Here is a tiny trained network, its code and every weight. The questions are about switching its units off for an input and a class, where a switched-off unit gives its printed mean instead of its output.

import numpy as np


def w(rows, s, z=0):
    codes = np.array(rows[::2]) - 128.0
    scale = np.full(codes.shape[1], s)
    scale[-1] = z or s
    return codes * scale


def norm(h):
    return h / np.sqrt((h * h).mean(-1, keepdims=True) + 1e-5)


def f(y):
    return np.maximum(y, 0)


def log_softmax(a):
    a = a - a.max(-1, keepdims=True)
    return a - np.log(np.exp(a).sum(-1, keepdims=True))


def net(x, mask):
    res = np.array(x, float).reshape(1, 8) / 4 @ E
    u = 0
    for l in range(3):
        y = f(norm(res) @ A[l][:, :-1].T + A[l][:, -1])
        res = res + np.where(mask[u : u + 7], y, B[l][:, -1]) @ B[l][:, :-1]
        u += 7
    return log_softmax(norm(res)[-1] @ U[:, :-1].T + U[:, -1])


A, B = {}, {}
E = w([
[169,71,72,111,106,123,124,93],'x0',
[146,84,98,128,155,234,131,162],'x1',
[120,159,123,79,90,152,181,40],'x2',
[164,109,104,124,159,173,169,167],'x3',
[163,156,7,52,169,203,71,108],'x4',
[174,174,121,49,158,159,115,130],'x5',
[163,129,162,132,173,92,129,177],'x6',
[169,197,109,155,66,176,117,147],'x7',
],0.014)
A[0] = w([
[140,134,67,55,199,106,79,132,2],'L0N1',
[203,252,144,113,128,128,134,227,27],'L0N2',
[131,195,69,87,73,132,147,17,30],'L0N3',
[136,217,136,124,126,174,75,139,103],'L0N4',
[140,148,50,162,156,220,140,166,27],'L0N5',
[115,137,165,59,157,191,193,79,8],'L0N6',
[209,78,65,123,101,156,127,135,83],'L0N7',
],0.024,0.0077)
B[0] = w([
[110,139,81,129,215,69,96,100,218],'L0N1',
[240,189,242,122,181,142,78,176,230],'L0N2',
[160,209,92,99,29,96,108,92,246],'L0N3',
[105,99,168,173,153,208,93,71,202],'L0N4',
[126,127,83,127,72,143,110,227,232],'L0N5',
[77,194,119,144,164,152,253,156,195],'L0N6',
[170,18,162,117,131,120,182,77,218],'L0N7',
],0.026,0.014)
A[1] = w([
[150,47,78,123,117,166,124,210,42],'L1N1',
[106,151,154,117,146,136,97,86,69],'L1N2',
[96,124,76,92,203,63,83,115,3],'L1N3',
[70,123,209,234,82,5,123,168,132],'L1N4',
[112,108,71,112,197,142,80,105,38],'L1N5',
[22,128,126,105,126,209,49,107,85],'L1N6',
[135,92,42,138,139,206,103,160,115],'L1N7',
],0.025,0.0047)
B[1] = w([
[143,119,108,116,83,88,140,218,183],'L1N1',
[145,94,108,104,114,162,130,153,151],'L1N2',
[125,140,81,137,206,104,104,91,181],'L1N3',
[19,97,204,93,139,141,65,131,253],'L1N4',
[139,124,99,114,172,85,124,134,168],'L1N5',
[126,102,128,255,111,176,157,65,143],'L1N6',
[115,95,95,150,96,138,86,177,172],'L1N7',
],0.03,0.019)
A[2] = w([
[112,170,103,91,85,121,94,81,39],'L2N1',
[59,133,140,83,99,112,108,92,98],'L2N2',
[143,5,181,151,95,71,165,49,23],'L2N3',
[135,151,99,75,68,129,114,48,1],'L2N4',
[43,153,120,118,152,157,216,140,27],'L2N5',
[94,185,99,126,35,79,92,40,20],'L2N6',
[74,65,161,155,111,44,141,88,119],'L2N7',
],0.022,0.0035)
B[2] = w([
[150,95,115,77,100,165,134,73,203],'L2N1',
[111,103,120,106,148,202,103,106,244],'L2N2',
[170,120,231,191,89,4,184,76,175],'L2N3',
[141,150,82,92,69,131,71,96,214],'L2N4',
[40,173,148,148,187,108,229,169,199],'L2N5',
[154,157,89,80,72,189,133,68,250],'L2N6',
[71,122,114,61,100,115,119,76,222],'L2N7',
],0.02,0.011)
U = w([
[123,58,156,137,86,49,173,100,46],'0',
[6,87,201,128,141,138,89,86,163],'1',
[64,200,113,141,161,155,232,140,117],'2',
[197,175,221,154,182,180,62,151,149],'3',
[143,60,59,140,66,121,117,233,169],'4',
[117,121,111,251,102,215,97,90,2],'5',
[153,184,77,91,42,163,117,25,154],'6',
[124,118,38,140,233,57,94,73,146],'7',
],0.018,0.0056)

Each question gives the input, the list of numbers given to net, and the class t.
The units are the neurons (one row each of A and B). Each row of codes is followed by its name. A weight is (code - 128) times the scale printed after its matrix; where a second scale follows, it is the last column's (A, B and U).
mask holds one flag per neuron, layer by layer. A switched-off neuron (its flag False) gives its mean, the last column of its row in B, instead of its output. The means were averaged over made-up inputs and are rounded, as every weight is.
A unit's drop is (log p(t) with every unit on - log p(t) with that unit switched off) / (log p(t) with every unit on - log p(t) with every unit switched off).
The circuit of an input: a set's keep is (log p(t) with only the set's units on - log p(t) with every unit switched off) / (log p(t) with every unit on - log p(t) with every unit switched off). Starting from the 12 units with the biggest drops (on a tie, the unit counted first), units are removed one at a time, each time the one whose removal leaves the highest keep (on an exact tie, the one counted first), for as long as the keep stays at least 0.8.
units of the circuit, in order: the units of the circuit, biggest drop first
unit that matters most: the unit with the biggest drop
top k neurons: the k neurons with the biggest drops, biggest first
k most important neurons of layer l: the k neurons of layer l with the biggest drops, biggest first
drop of u: that unit's drop, to one decimal
input [5,5,-8,-4,6,1,-8,-5], class 7: unit that matters most : L0N1
input [-3,6,3,-6,0,-1,-4,-2], class 2: top 2 neurons : [L0N6; L2N5]
input [-2,8,3,-8,2,0,6,-3], class 7: top 3 neurons : [L0N1; L1N3; L1N5]
input [-3,-6,7,1,-5,5,2,-2], class 2: top 2 neurons : [L0N6; L2N5]
input [-5,2,0,-4,7,0,6,0], class 7: 3 most important neurons of layer 1 : [L1N5; L1N3; L1N4]
input [-6,-3,-2,-4,7,-3,-3,8], class 5: top 2 neurons : [L0N4; L1N6]
input [-4,6,-2,6,1,8,5,-7], class 7: top 2 neurons : [L0N1; L1N3]
input [3,8,7,7,-3,-4,7,0], class 4: top 2 neurons : [L0N5; L1N1]
input [0,-2,-4,8,-3,3,-7,-4], class 4: top 3 neurons : [L0N1; L0N2; L0N3]
input [0,-4,-3,-4,6,-1,4,3], class 3: top 2 neurons : [L0N2; L0N4]
input [6,-3,-1,-2,3,-5,5,1], class 0: units of the circuit, in order : [L0N7; L2N3]
input [1,4,4,3,8,-4,-7,-4], class 4: 2 most important neurons of layer 0 : [L0N5; L0N7]
input [-8,-2,-6,0,6,5,-5,-4], class 7: drop of L0N1 : 1.8
input [-4,-1,4,-4,7,-4,5,-3], class 7: units of the circuit, in order : [L0N1]
input [-5,6,-2,-3,-2,1,6,-3], class 3: drop of L1N4 : 0.1
input [-5,1,1,-6,4,1,-4,-5], class 6: drop of L2N6 : 0.2
input [-2,-6,-3,0,2,5,8,-4], class 3: top 2 neurons : [L0N2; L2N7]
